Each row was made from one walk, in order. Every step used is in the known rows, and no mark comes twice. Write each row's walk.
Known rows:
bosal/tupes/kopete/gama: -1.107  0.403  -0.584  -1.468  1.951  -1.333  -0.151  -1.365  -0.322  -4.805  -3.700  0.075  0.943  1.046  -0.956  2.862  1.892  0.235  1.493  -4.342  -1.373  2.908  -1.418  2.655  1.504  0.539  -0.947  -0.805  -1.471  -1.574  -2.630  -0.009  1.480  -0.163  -1.900  3.033  0.005  1.293  0.588  -3.656  0.164  2.180  1.212  -0.833  1.914
gama/kopete/depuv/tupes/biniso/bosal: -3.022  0.876  -0.328  -0.249  1.840  -1.933  -0.561  -2.479  -1.220  -4.357  -3.203  1.408  1.669  1.346  -0.886  3.287  1.664  1.315  -3.655  -2.045  -2.722  1.942  -3.584  5.098  2.231  -0.214  -3.695  -2.046  -0.930  4.314  -3.763  0.793  1.545  -0.540  -0.409  2.602  0.457  -0.857  -0.003  -1.004  -0.304  0.979  1.368  -0.528  1.680
biniso/depuv/tupes/gama: -2.234  0.642  -1.399  -1.023  1.398  -1.814  -0.009  -0.784  -1.386  -3.382  -4.827  2.452  1.310  -0.180  0.222  3.622  1.539  -0.463  -0.728  0.585  -2.299  1.465  -2.614  4.026  2.872  0.051  -2.065  -3.023  -0.640  3.078  -2.991  0.659  -0.294  -0.686  0.090  1.253  0.930  0.161  -0.336  -2.449  -0.373  1.343  1.779  -0.787  1.762
nason/zukev/tupes/biniso/gama/bosal/romur/kopete/depuv: -3.397  3.791  -1.779  -0.498  2.627  -0.677  -2.058  -1.758  -2.647  -6.435  -1.065  1.445  0.298  0.834  -0.592  3.182  1.290  -0.672  -1.620  -5.467  -1.235  1.907  -0.957  4.360  3.300  -1.167  -3.910  -2.788  -0.811  4.880  -4.292  1.215  0.167  -2.016  -1.783  5.309  0.086  -0.082  1.054  -1.028  -0.682  1.755  1.467  -2.049  2.360
tupes/biniso/bosal/zukev/depuv: -2.651  1.960  -1.770  -0.267  2.742  -1.868  0.505  0.033  -0.930  -4.349  -2.658  1.658  0.563  3.926  -1.846  3.822  1.726  2.031  -1.264  -4.227  -2.466  1.080  -1.858  3.107  2.914  -0.188  -3.048  -3.850  -1.388  1.260  -2.748  1.004  1.306  -0.984  0.336  2.690  -0.446  -0.074  0.895  -2.262  0.309  1.409  0.929  -0.581  1.733
biniso/bosal/gama/kopete/depuv/tupes/zukev/romur/nason: -2.995  1.899  -1.180  -0.790  2.832  -2.050  -1.400  -0.483  -3.383  -6.495  -2.756  2.677  1.189  -3.144  -1.183  3.817  1.231  1.042  0.390  -3.371  -2.726  3.278  -2.935  3.980  4.887  -0.300  -2.616  -5.137  -0.537  4.688  -3.600  1.159  0.818  -0.856  -0.976  4.353  0.235  -2.753  -1.475  -1.370  -0.103  0.624  2.288  -1.776  2.153
depuv/tupes/kopete/gama/biniso/bosal: -1.816  0.366  -0.146  -0.921  1.804  -2.137  -0.227  -0.267  -1.926  -4.880  -3.898  1.325  0.978  1.907  -0.937  2.952  2.026  1.023  -4.629  -1.575  -1.935  2.217  -3.040  4.290  2.597  1.504  -2.396  -2.338  -0.855  -0.473  -3.566  -0.063  2.349  0.054  -2.334  2.632  -0.011  -2.208  0.319  -2.559  -0.500  1.200  1.057  -0.249  1.283
zukev/depuv/tupes/kopete/gama/bosal: -1.511  1.894  0.932  -2.497  2.115  -2.479  -1.097  -0.359  -1.660  -5.468  -3.664  1.418  0.701  -0.937  -0.797  2.484  2.417  0.178  -2.981  -4.826  -2.864  2.086  -1.938  3.026  2.714  0.624  -1.774  -2.961  -1.169  0.484  -3.437  0.083  1.332  -0.034  -1.616  3.230  -0.668  -2.133  -0.565  -2.974  0.072  1.960  1.022  -0.520  2.050
romur/kopete/depuv/tupes/gama/biniso/bosal/zukev: -3.181  1.488  -1.533  -0.677  1.569  -1.830  -1.455  -1.415  -3.290  -5.712  -3.244  1.256  1.490  -0.168  1.544  3.571  1.867  -0.813  -0.390  -3.667  -1.224  1.601  -1.946  4.854  2.990  1.882  -3.578  -3.280  -0.674  -0.907  -4.997  1.014  0.888  -0.810  -1.403  3.689  0.699  -0.634  0.636  -2.012  -0.328  1.651  1.541  -1.095  1.031
depuv/tupes/gama/bosal: -1.864  0.985  -0.387  -1.802  2.025  -2.250  -1.106  -1.032  -1.895  -3.022  -4.035  2.644  1.334  -0.770  0.837  2.785  1.501  -0.862  -1.614  -3.000  -2.454  1.994  -3.007  3.544  2.789  -0.571  -2.497  -3.723  -0.965  3.679  -3.120  0.708  0.909  -0.900  -1.299  2.407  0.276  -1.574  -0.654  -3.006  0.176  0.791  1.365  -0.212  1.102
zukev/tupes/biniso/gama/bosal/romur/nason: -2.892  2.629  -2.289  -0.900  3.292  -1.187  -1.452  0.801  -3.029  -4.132  -1.460  3.729  0.327  0.071  -1.672  3.889  0.995  -0.060  -4.087  -3.256  -2.150  1.457  -2.225  3.389  3.957  -1.615  -1.897  -2.757  -0.591  5.489  -2.683  0.737  2.363  -1.584  -1.931  5.395  -0.705  -1.436  -0.003  -3.065  -0.880  1.213  1.394  -1.374  1.349
romur/kopete/gama/biniso/bosal: -1.545  1.433  0.085  -0.502  1.844  -2.083  0.440  -1.594  -1.371  -6.571  -3.391  2.059  1.189  1.148  -2.846  3.161  1.470  1.422  -1.036  -0.889  -1.531  2.377  -1.783  3.164  1.964  0.948  -1.352  -1.837  -0.716  -3.647  -4.588  -0.042  1.871  -0.359  -2.289  3.172  0.490  -0.108  1.567  -1.672  -0.202  0.571  1.308  -0.858  2.262
zukev/romur/kopete/depuv/tupes/biniso/gama/bosal: -3.624  2.602  -0.333  -0.810  1.860  -1.861  -0.679  -2.401  -2.216  -4.919  -2.308  1.733  1.178  -3.822  -0.493  3.250  1.319  -1.770  -4.531  -3.472  -2.383  3.019  -0.766  4.605  3.577  -0.367  -2.992  -2.977  -0.565  2.897  -4.908  0.806  2.215  -1.901  -0.843  3.173  0.495  -0.475  0.334  -1.440  -1.124  1.136  1.544  -1.454  2.079
depuv/tupes/kopete/gama/biniso/bosal/romur/nason: -1.707  1.061  -1.839  -1.926  2.702  -1.109  -1.727  0.592  -2.346  -4.424  -3.074  2.301  0.590  0.332  -0.954  3.689  2.000  0.091  -4.996  -2.313  -1.259  1.510  -3.024  4.153  3.049  1.118  -2.090  -2.357  -0.343  1.392  -3.115  0.032  2.213  0.142  -2.958  4.278  -0.324  -1.880  0.021  -3.531  -1.040  1.388  1.275  -1.196  1.336
depuv/tupes/kopete/gama: -0.896  0.069  0.210  -1.919  1.666  -1.479  -0.452  -1.204  -0.279  -3.545  -4.135  0.728  0.968  -0.626  -0.657  2.028  1.838  0.478  -1.690  -1.925  -1.758  2.720  -2.198  3.341  2.175  1.153  -1.012  -2.043  -1.195  -1.939  -2.799  0.188  0.971  -0.641  -1.627  2.463  0.248  -0.391  0.233  -3.115  0.275  1.887  1.279  -0.792  2.253
kopete/gama/tupes/biniso/bosal/zukev/romur/nason: -2.748  1.953  -1.278  0.319  2.786  -1.779  -0.151  -1.007  -1.387  -4.857  -2.628  3.096  0.185  2.957  -2.425  3.603  0.592  1.120  -2.039  -3.444  -1.915  2.366  -2.295  3.433  4.516  0.952  -2.612  -3.254  -0.395  1.550  -3.075  1.131  1.435  -1.472  -1.327  3.918  -0.038  -0.822  0.098  -2.762  -0.402  1.978  1.694  -1.460  1.582
kopete/gama/bosal/romur/nason: -0.860  2.084  -1.548  -1.488  3.211  -0.772  -1.498  -1.310  -1.760  -4.123  -2.941  3.306  0.784  -0.434  -2.374  3.561  0.827  0.596  0.127  -3.575  -1.681  1.771  -2.101  2.167  2.051  -0.590  -0.839  -1.781  -0.579  2.934  -3.058  0.130  0.823  -0.205  -2.894  5.196  -0.372  0.120  -0.045  -3.338  0.489  0.831  1.549  -1.628  1.731
kopete/depuv/tupes/biniso/bosal: -2.820  0.483  -1.229  0.147  1.338  -1.613  0.058  -2.099  -0.803  -2.411  -3.564  0.919  1.109  1.254  -0.486  3.340  1.448  1.491  -3.973  -1.989  -2.516  1.486  -2.436  4.443  2.141  -0.014  -4.229  -2.958  -0.868  1.956  -3.330  1.126  0.617  -1.146  0.193  2.157  0.749  0.109  0.770  -2.166  -0.164  0.936  1.425  -0.672  2.084
nason/bosal/gama/biniso/depuv/tupes: -1.814  -0.428  -1.485  0.695  0.708  -1.313  -0.601  0.527  -4.531  -5.219  -3.588  2.798  1.092  0.478  1.289  4.100  1.786  -1.918  -3.613  -0.946  -1.653  0.134  -4.134  4.138  2.554  1.511  -1.630  -2.669  -0.845  3.878  -3.495  0.966  0.916  -0.477  -1.226  3.090  0.306  -4.040  -0.195  -3.117  -1.085  1.302  1.161  -1.243  1.410
kopete/depuv/tupes/biniso/gama/bosal: -3.352  1.181  -1.392  0.354  1.549  -1.476  -0.786  -2.164  -2.886  -3.699  -2.980  2.224  1.243  0.389  0.233  3.502  1.135  0.597  -4.532  -2.897  -2.631  2.007  -2.020  4.608  1.826  -0.053  -4.607  -2.106  -0.727  4.773  -4.161  0.683  1.594  -1.057  -0.577  3.671  0.137  -0.651  -0.115  -2.013  0.031  1.131  1.301  -0.921  0.944
romur/kopete/gama/bosal: -1.007  1.752  0.797  -1.526  1.957  -1.852  -0.216  -2.313  -1.022  -6.240  -3.358  2.012  1.195  -1.665  -2.522  2.436  1.277  -0.033  1.431  -2.634  -1.658  2.823  -1.421  1.991  1.690  0.044  -0.351  -2.085  -0.999  -1.220  -4.445  0.206  1.305  -0.613  -2.373  3.759  0.362  0.397  0.996  -2.045  0.420  0.830  1.292  -1.119  2.584
gama/depuv/tupes/biniso/bosal/romur/kopete: -2.627  1.958  -1.684  -1.804  1.698  -1.501  -1.540  -0.583  -0.127  -4.297  -3.616  2.940  0.763  -0.756  -1.586  3.007  2.532  -0.441  -5.530  -1.572  -1.321  1.011  -1.530  4.475  2.256  -1.022  -2.090  -5.129  -0.430  4.027  -3.398  1.154  1.249  -0.441  -1.160  3.390  0.895  0.920  0.433  -2.128  -1.602  0.993  0.987  -0.997  2.450
bosal/romur/nason/gama: 0.232  1.089  -2.241  -1.523  3.043  0.382  -1.221  -1.159  -0.763  -0.938  -2.880  2.405  0.689  -1.286  -0.748  3.389  1.416  -0.229  1.806  -2.300  -1.171  1.558  -1.917  2.021  2.123  -0.748  -1.196  -2.044  -0.727  1.251  -1.299  0.673  -0.939  -1.247  -1.130  3.475  0.345  0.516  0.140  -4.267  0.028  1.157  1.758  -1.402  2.350
biniso/bosal/gama/tupes/kopete/depuv: -3.081  0.155  -1.028  -0.703  1.478  -2.211  -0.060  -0.094  -3.170  -7.069  -3.568  0.256  1.144  0.716  -1.609  3.277  1.946  0.296  -1.239  -2.786  -1.949  2.929  -2.208  3.223  1.870  -0.844  -1.927  -2.950  -0.675  0.471  -3.994  0.694  1.853  0.182  -1.424  4.201  0.627  -1.178  0.470  -2.129  1.040  1.763  1.453  -0.106  1.158
gama/biniso/bosal/romur/kopete: -2.246  2.170  -2.066  -1.639  2.362  -1.281  -0.654  -0.133  -1.573  -5.094  -2.893  1.991  1.300  -1.047  -3.228  3.546  1.932  -0.425  -2.915  -1.622  -1.216  1.366  -1.955  3.420  2.084  -1.085  -0.366  -2.306  -0.760  1.188  -3.842  0.126  2.385  -0.098  -2.587  3.378  0.601  -0.066  1.386  -1.837  -0.924  0.345  1.044  -0.768  1.922
tupes/zukev/romur/bosal: -1.913  1.978  -0.170  -1.684  1.996  -1.291  0.200  -0.909  0.046  -2.277  -3.772  2.005  0.147  -4.038  -3.343  3.025  1.539  -0.496  -1.270  -2.477  -2.951  2.485  -1.597  2.751  3.363  -1.509  -1.480  -3.294  -1.445  1.181  -2.839  0.703  0.533  -1.665  -1.526  2.668  0.555  1.147  0.764  -1.540  -0.176  -0.176  1.695  -0.734  4.633
nason/gama/bosal/romur/tupes/kopete/depuv: -1.924  1.962  0.271  -1.739  2.667  0.345  -1.510  -2.311  -2.138  -3.077  -2.483  -0.150  0.494  -1.335  -0.605  3.660  2.536  -2.412  2.263  -4.990  -1.437  1.760  -1.698  2.942  2.613  -1.569  -3.246  -2.064  -0.730  1.837  -3.272  0.628  -0.631  -0.246  -2.825  4.053  0.140  0.142  1.061  -3.048  -0.355  0.982  1.097  -1.163  1.914
biniso/gama/kopete/depuv/tupes/zukev/romur/bosal: -3.509  2.772  -0.545  -0.876  2.284  -1.481  -1.356  -1.580  -2.456  -5.229  -3.449  2.235  1.140  -4.497  -2.391  3.552  1.273  0.404  -3.325  -2.974  -3.210  3.037  -2.019  5.323  3.348  -0.674  -3.472  -2.396  -1.035  3.470  -4.214  0.139  0.640  -0.784  -1.387  4.230  0.570  -0.195  -0.930  0.076  -0.668  0.597  2.065  -1.220  3.694
biniso/tupes/gama/bosal/zukev: -2.996  1.865  -2.100  -0.697  2.198  -1.481  -0.938  -0.326  -3.049  -3.360  -3.388  2.121  1.331  1.581  -1.187  3.560  0.902  0.234  2.558  -3.315  -1.864  2.001  -1.700  3.081  2.386  -0.078  -3.306  -2.196  -1.544  5.633  -3.160  0.307  0.787  -0.527  -2.486  3.950  0.130  1.040  -0.801  -3.215  0.729  1.189  1.102  -0.445  0.360
romur/kopete/depuv/tupes/zukev: -2.455  1.414  -0.641  -1.907  0.423  -0.940  -1.439  -2.345  -0.866  -3.407  -4.077  1.100  0.926  -5.655  -0.814  1.972  2.181  0.148  0.881  -1.680  -1.847  2.032  -1.059  3.275  2.177  0.682  -2.331  -3.279  -0.826  0.622  -3.970  1.314  -0.677  -1.505  -0.686  3.135  1.416  1.079  0.488  -1.791  0.072  1.243  1.652  -1.837  3.775
biniso/bosal/gama/depuv/tupes: -1.521  0.375  -1.824  0.039  1.660  -2.452  -0.707  0.658  -2.097  -6.033  -4.358  3.212  1.544  0.555  -1.146  3.320  1.652  2.041  -2.283  -1.979  -2.182  2.181  -2.393  3.440  1.952  -0.650  -1.527  -5.719  -1.029  1.326  -2.768  0.702  0.679  0.468  -0.824  3.603  0.628  -1.561  -0.881  -2.895  -0.019  0.830  1.522  -0.381  0.928
romur/kopete/gama/bosal/tupes/depuv: -2.694  1.841  -0.191  -1.462  1.812  -2.113  -1.000  -1.934  -1.452  -6.737  -3.537  2.425  0.755  -1.536  -1.198  3.067  1.712  -0.992  2.810  -4.186  -1.471  2.071  -1.062  2.256  1.749  0.174  -1.483  -2.958  -0.714  2.163  -4.444  1.001  1.359  -0.190  -1.534  4.161  0.397  0.838  0.338  -2.914  -0.726  1.417  1.177  -1.651  3.259
depuv/tupes/gama/biniso/bosal: -2.376  0.646  -1.112  -0.755  1.926  -2.456  -0.426  -0.303  -2.250  -3.424  -4.055  2.693  1.330  2.076  0.436  3.535  1.701  0.532  -4.112  -1.257  -2.325  1.551  -3.316  4.718  3.080  0.343  -3.451  -3.466  -0.681  1.237  -3.266  0.420  1.456  -0.654  -1.204  1.832  0.386  -2.118  -0.081  -2.624  -0.444  0.578  1.392  0.049  0.788
biniso/gama/depuv/tupes/zukev/romur: -2.641  2.482  -1.605  -0.357  1.904  -1.729  -1.111  -0.421  -1.505  -3.259  -4.709  4.057  0.671  -2.404  -2.565  3.018  1.620  2.139  -3.050  -0.736  -2.952  2.778  -0.716  4.495  3.584  -0.646  -2.430  -5.070  -0.484  5.514  -2.507  0.426  -0.030  -0.789  -0.897  3.063  0.708  -0.367  -1.727  -1.685  -0.384  0.691  1.745  -1.161  2.048
nason/gama/kopete/depuv: -0.492  0.913  0.460  -0.268  2.251  -0.727  -0.609  -3.857  -1.312  -3.339  -3.355  0.928  1.737  0.069  -0.649  2.912  1.587  0.872  3.332  -2.370  -2.304  2.682  -2.407  3.290  1.295  -0.135  -2.009  -0.098  -1.083  1.261  -2.945  0.323  -0.769  -0.662  -0.959  2.908  0.560  0.091  -0.149  -1.673  0.971  1.254  1.807  -0.651  2.003
kopete/depuv/tupes/zukev/romur/gama/biniso: -3.078  2.728  -0.867  -1.388  0.814  -0.724  -1.729  -2.615  -2.024  -3.020  -3.922  3.241  1.139  -3.694  0.264  3.210  2.363  -1.033  -1.412  -2.854  -2.877  1.951  -1.183  4.130  4.030  1.044  -4.217  -2.457  -0.397  0.031  -3.778  1.161  0.655  -1.336  -1.817  2.058  0.298  -1.717  -0.756  -2.501  -0.352  1.033  1.843  -1.611  1.902
kopete/depuv/tupes/gama/bosal/zukev: -2.579  1.420  -1.461  -0.647  2.011  -1.554  -1.893  -1.992  -3.243  -3.686  -3.620  1.516  1.460  -0.123  2.003  3.250  1.219  -0.687  1.160  -5.653  -2.070  1.673  -2.329  4.011  2.681  0.774  -3.373  -3.180  -1.061  3.863  -3.886  1.078  -0.072  -0.761  -1.383  4.074  0.173  -0.746  -0.660  -2.701  0.900  1.732  1.542  -0.918  0.397

Write each row's walk:
-1.723  2.404  -2.736  -2.577  2.727  -0.790  -2.776  1.646  -1.853  -4.800  -2.278  2.241  0.153  0.008  -0.250  3.846  2.998  -0.421  -4.867  -4.931  -1.741  0.841  -3.176  3.954  3.252  0.018  -3.768  -3.401  -0.877  4.627  -2.192  0.542  0.850  -0.126  -1.428  3.438  -0.575  -3.012  -0.426  -3.676  -1.548  1.656  1.228  -1.216  1.682 -> gama/biniso/bosal/romur/nason/zukev/depuv/tupes/kopete
-0.810  2.120  -2.411  -3.574  2.571  -0.110  -3.030  0.725  -0.202  -3.432  -2.503  1.651  0.153  -2.542  0.020  2.932  2.833  -0.966  -1.966  -5.310  -1.569  1.354  -2.331  3.004  2.840  -0.323  -2.414  -3.128  -1.208  3.198  -1.401  0.837  -0.527  -0.847  -0.713  3.258  -0.307  -1.189  -0.524  -4.245  -0.786  2.331  1.460  -1.749  2.656 -> bosal/romur/nason/zukev/depuv/tupes/kopete
-2.905  1.226  -0.403  -1.223  1.183  -2.247  -0.933  -1.933  -2.452  -5.093  -3.699  1.428  1.470  -1.098  0.875  3.436  2.086  -0.693  -2.347  -1.751  -1.832  1.863  -1.940  4.874  2.649  0.950  -3.686  -2.910  -0.341  -1.584  -4.996  0.729  0.948  -0.888  -1.157  2.695  0.974  -0.580  0.810  -1.908  -0.527  0.988  1.682  -0.691  1.822 -> romur/kopete/depuv/tupes/gama/biniso/bosal
-3.535  2.133  -1.144  0.883  2.630  -1.411  -0.925  -1.606  -3.127  -6.161  -1.748  1.539  1.412  2.654  -1.001  3.366  0.945  1.815  -0.137  -3.816  -2.362  2.421  -2.224  4.821  3.362  0.502  -2.200  -0.754  -1.316  2.248  -3.681  0.696  1.617  -1.386  -1.201  5.063  -0.397  -0.579  0.013  -0.774  0.395  2.411  1.546  -1.282  0.874 -> bosal/zukev/tupes/biniso/gama/kopete/depuv
-2.336  1.358  -1.075  -0.380  1.066  -0.769  -1.179  0.116  -3.299  -1.965  -3.801  3.818  -0.168  -3.795  -0.455  4.257  2.080  -2.196  -3.363  0.010  -2.490  0.179  -3.671  4.209  4.810  1.273  -2.722  -3.215  -0.080  8.870  -2.777  1.275  0.145  -1.610  -1.110  2.506  0.473  -3.544  -0.832  -2.958  -2.105  0.567  1.594  -2.079  3.170 -> gama/biniso/depuv/tupes/zukev/romur/nason/bosal
-2.315  2.192  -1.995  -0.119  1.432  -0.342  -1.198  -0.126  -3.523  -4.466  -3.571  3.376  1.274  -1.130  0.759  4.649  1.994  -3.785  -1.655  -2.848  -1.630  0.065  -3.100  4.342  4.306  1.749  -2.727  -2.434  -0.636  3.067  -3.216  1.037  1.058  -0.657  -1.561  1.946  0.169  -3.944  -0.712  -3.445  -2.057  1.716  1.268  -1.731  1.141 -> nason/bosal/zukev/romur/gama/biniso/depuv/tupes
-2.162  2.182  1.355  -0.996  3.601  -0.949  -0.896  -1.687  -1.845  -4.421  -2.368  1.590  0.864  1.055  -0.734  4.045  1.558  -2.546  3.171  -4.714  -1.631  1.839  -3.544  4.318  5.123  -0.504  -2.220  -3.105  -1.044  0.928  -2.948  0.882  -0.026  -1.479  -2.182  2.948  -0.091  -2.047  0.349  -2.122  -0.683  0.793  1.277  -1.452  2.150 -> nason/bosal/zukev/romur/tupes/gama/kopete
-3.415  2.300  -2.439  -2.376  0.991  0.382  -1.965  -1.360  -2.514  -3.465  -3.239  1.345  1.511  -1.190  -1.508  4.047  2.806  -1.690  -1.014  -1.951  -1.558  1.507  -0.352  3.849  1.229  0.145  -3.958  1.343  -0.757  0.469  -3.793  -0.126  1.996  0.342  -3.775  3.790  0.058  1.607  0.052  -3.633  -0.025  1.712  1.093  -0.948  0.874 -> bosal/romur/gama/biniso/tupes/kopete/depuv
-2.592  3.183  -0.515  -0.027  1.984  -1.409  -0.197  -2.889  -0.780  -7.811  -2.284  1.856  0.238  1.695  -0.404  3.818  1.337  -2.317  1.356  -5.489  -1.295  2.573  -1.334  3.418  3.786  0.263  -3.234  -2.538  -0.998  6.353  -4.298  1.132  0.565  -1.345  -1.269  2.454  0.203  0.778  0.641  -1.684  -2.034  1.813  1.476  -2.305  2.569 -> nason/zukev/romur/kopete/gama/bosal/tupes/biniso/depuv
-2.427  2.861  -2.842  -1.166  2.915  -1.058  -1.502  -0.059  -0.204  -3.528  -2.522  1.951  0.196  3.825  -0.532  3.347  1.949  1.425  -5.224  -5.216  -1.967  0.390  -2.454  4.518  3.182  -0.911  -4.990  -4.966  -1.169  5.032  -1.969  1.252  -0.719  -1.097  0.299  2.181  -0.091  -1.149  0.094  -2.346  -1.057  1.505  1.099  -1.215  2.505 -> nason/zukev/depuv/tupes/biniso/bosal/romur
-2.751  1.855  -0.820  -1.103  1.362  -0.977  -0.997  -2.800  -0.466  -3.185  -2.327  0.498  1.094  -3.825  0.442  2.519  1.623  -2.071  -1.257  -4.745  -1.647  2.330  -0.896  4.052  3.878  1.255  -1.387  -2.779  -1.256  -0.190  -3.890  1.679  0.937  -2.433  -0.638  2.698  0.676  0.749  0.889  -2.219  -0.809  2.212  1.580  -1.972  2.479 -> bosal/zukev/romur/kopete/depuv/tupes/biniso
-3.213  2.637  -1.830  -1.380  1.080  -0.788  -1.734  -1.021  -2.665  -5.779  -4.064  3.347  0.447  -1.673  -1.322  3.078  2.076  -0.469  -2.297  0.015  -1.125  0.616  -1.597  4.418  3.303  1.944  -1.612  -2.858  -0.101  4.174  -4.678  0.733  0.101  -0.357  -2.527  3.865  0.681  0.111  0.089  -1.047  -1.360  1.600  1.321  -2.495  2.965 -> bosal/romur/kopete/gama/biniso/depuv/tupes/zukev
-2.285  3.097  0.846  -2.086  2.035  -2.126  -1.150  -1.738  -1.381  -5.031  -3.618  2.538  0.480  -4.640  -1.882  1.902  1.424  -0.635  -0.616  -3.467  -2.172  2.964  -1.207  3.153  4.620  0.500  -1.379  -4.974  -0.715  2.634  -4.217  0.936  0.596  -1.584  -2.280  3.207  0.528  -1.275  -0.367  -1.449  -0.708  0.797  1.505  -1.807  3.514 -> depuv/tupes/zukev/romur/kopete/gama/bosal
-1.962  -0.962  -0.743  -0.541  0.754  -1.312  -0.566  1.178  -4.522  -5.536  -3.483  1.578  0.692  -0.113  1.892  3.899  2.677  -3.485  -3.902  -1.080  -1.371  0.688  -4.173  4.189  2.791  1.509  -1.514  -2.657  -0.807  4.384  -3.617  0.914  2.069  -0.400  -1.635  3.010  0.029  -4.236  0.100  -3.208  -1.093  1.623  0.840  -0.895  1.435 -> nason/bosal/gama/biniso/depuv/tupes/kopete
-1.909  2.877  -0.447  -3.128  2.965  -1.832  -2.043  0.110  -1.983  -5.094  -3.325  1.488  0.582  -0.763  -1.117  2.744  2.383  -0.379  -4.226  -5.827  -2.287  1.340  -1.607  3.526  2.940  -0.086  -1.315  -3.242  -0.956  2.559  -3.240  0.023  1.136  0.296  -2.397  4.131  -0.831  -1.722  -0.669  -2.855  -0.180  2.132  0.910  -0.890  1.985 -> zukev/depuv/tupes/kopete/gama/bosal/romur
-2.018  1.901  -1.104  0.130  2.033  -0.916  -1.249  -1.609  -3.037  -1.469  -3.254  2.510  0.223  -2.326  0.331  3.808  1.728  0.586  -1.110  -2.491  -2.650  1.863  -2.180  4.167  4.770  1.203  -5.034  -4.020  -0.098  3.954  -2.797  1.255  -0.975  -1.750  -0.794  2.796  0.560  -2.534  -0.858  -2.827  -1.044  0.572  2.167  -1.507  2.453 -> kopete/depuv/tupes/zukev/romur/nason/gama/biniso/bosal
-1.480  1.956  -1.615  -1.727  2.591  0.394  -3.346  -2.367  -2.458  -2.196  -3.099  2.585  0.735  -3.047  0.639  2.966  1.985  0.141  1.771  -3.120  -1.643  1.454  -2.724  4.014  2.954  0.454  -3.521  -2.627  -0.310  6.577  -2.462  1.206  -1.890  -1.018  -1.331  4.732  0.445  -0.752  -1.529  -2.345  -0.109  1.592  1.963  -2.161  2.775 -> bosal/romur/nason/gama/kopete/depuv/tupes/zukev
-2.380  2.333  -1.046  -0.668  2.520  -1.429  -1.590  -1.231  -1.049  -6.177  -2.253  3.118  1.006  3.218  0.011  3.023  1.884  1.777  -3.851  -3.758  -2.549  2.183  -3.014  4.986  2.608  0.165  -4.881  -2.433  -1.335  4.218  -2.797  0.570  0.494  -1.188  0.487  2.497  -0.471  -2.009  -0.987  -1.291  -0.568  2.026  1.284  -1.232  1.726 -> nason/zukev/depuv/tupes/biniso/gama/kopete
-3.221  2.337  -0.653  -1.889  0.828  -0.595  -0.679  -1.919  -1.869  -3.364  -3.264  1.163  1.543  -2.846  -1.906  3.932  2.578  -1.996  -0.687  -1.721  -2.607  2.927  -0.118  3.658  2.690  0.392  -3.570  1.089  -0.913  -1.308  -3.788  -0.138  2.408  -0.482  -3.136  2.148  0.144  0.688  -0.118  -3.470  -0.316  1.376  1.484  -0.687  1.174 -> zukev/romur/gama/biniso/tupes/kopete/depuv
-2.510  3.383  -0.484  -0.714  2.215  -2.355  -0.489  -1.413  -0.583  -7.012  -4.318  2.444  0.303  -0.684  -3.559  3.353  1.914  1.666  1.853  -3.750  -1.790  2.984  0.347  3.385  3.549  -0.322  -2.164  -5.313  -0.504  1.862  -3.675  0.610  0.035  -0.208  -1.743  3.726  0.836  1.736  -0.178  -1.620  -1.012  0.890  1.659  -1.586  3.371 -> biniso/bosal/tupes/zukev/romur/kopete/gama/depuv
-3.514  2.982  -1.592  -0.901  1.795  -1.340  0.138  -1.451  -1.521  -5.902  -3.074  3.348  1.183  -0.191  -0.432  4.957  1.981  -3.591  -0.092  -4.252  -2.467  1.817  -1.599  2.951  3.755  -1.366  -3.268  -2.186  -0.748  5.669  -3.530  1.034  2.860  -0.531  -0.960  1.415  -0.165  -0.330  -0.297  -3.156  -1.949  1.268  1.313  -1.166  0.950 -> zukev/romur/gama/bosal/tupes/biniso/depuv
-2.090  2.260  0.833  -0.782  1.842  -2.621  -0.132  -2.132  0.405  -5.324  -3.803  2.842  0.564  -0.057  -1.905  2.778  1.805  0.570  -4.531  -1.635  -2.129  2.689  -0.811  4.534  3.841  0.484  -2.235  -5.121  -0.354  -0.521  -3.959  0.919  0.977  -1.181  -0.999  2.418  0.701  0.399  0.337  -1.688  -1.417  1.049  1.529  -1.182  3.047 -> zukev/romur/kopete/gama/depuv/tupes/biniso/bosal
-3.096  2.948  -0.841  -0.337  1.987  -1.122  -1.366  -2.940  -1.717  -5.501  -1.838  1.648  0.769  -1.797  0.443  3.068  1.218  -1.573  -2.914  -4.955  -1.852  3.196  -1.182  4.762  3.518  -0.179  -4.867  -3.391  -0.812  4.909  -4.543  1.169  0.623  -2.291  -0.607  2.982  0.538  -0.789  0.292  -1.237  -1.142  1.286  1.649  -1.930  2.236 -> nason/zukev/romur/kopete/depuv/tupes/biniso/gama/bosal
-2.539  3.594  -0.801  -4.040  2.754  -2.195  -2.494  -0.078  -1.962  -5.263  -3.092  2.529  0.976  -3.408  0.173  2.913  2.508  -2.396  -2.782  -5.324  -1.983  1.020  -1.218  3.608  3.442  -1.057  -1.586  -4.758  -0.658  1.992  -3.893  0.748  0.624  -0.713  -1.361  3.504  -0.020  -0.982  -0.385  -2.653  -0.761  1.634  1.229  -1.010  2.425 -> zukev/depuv/tupes/gama/bosal/romur/kopete
-4.048  2.565  -1.026  -0.305  1.677  -1.815  -0.238  -2.014  -1.415  -5.509  -2.547  0.813  0.823  -0.727  -2.348  3.161  1.476  -0.932  -1.799  -4.001  -1.790  2.352  -1.100  4.011  3.785  -0.090  -2.187  -3.091  -0.612  1.725  -4.481  1.472  1.604  -1.565  -0.973  3.387  0.989  0.449  1.166  -1.220  -0.623  1.971  1.487  -1.175  2.161 -> gama/tupes/biniso/bosal/zukev/romur/kopete/depuv
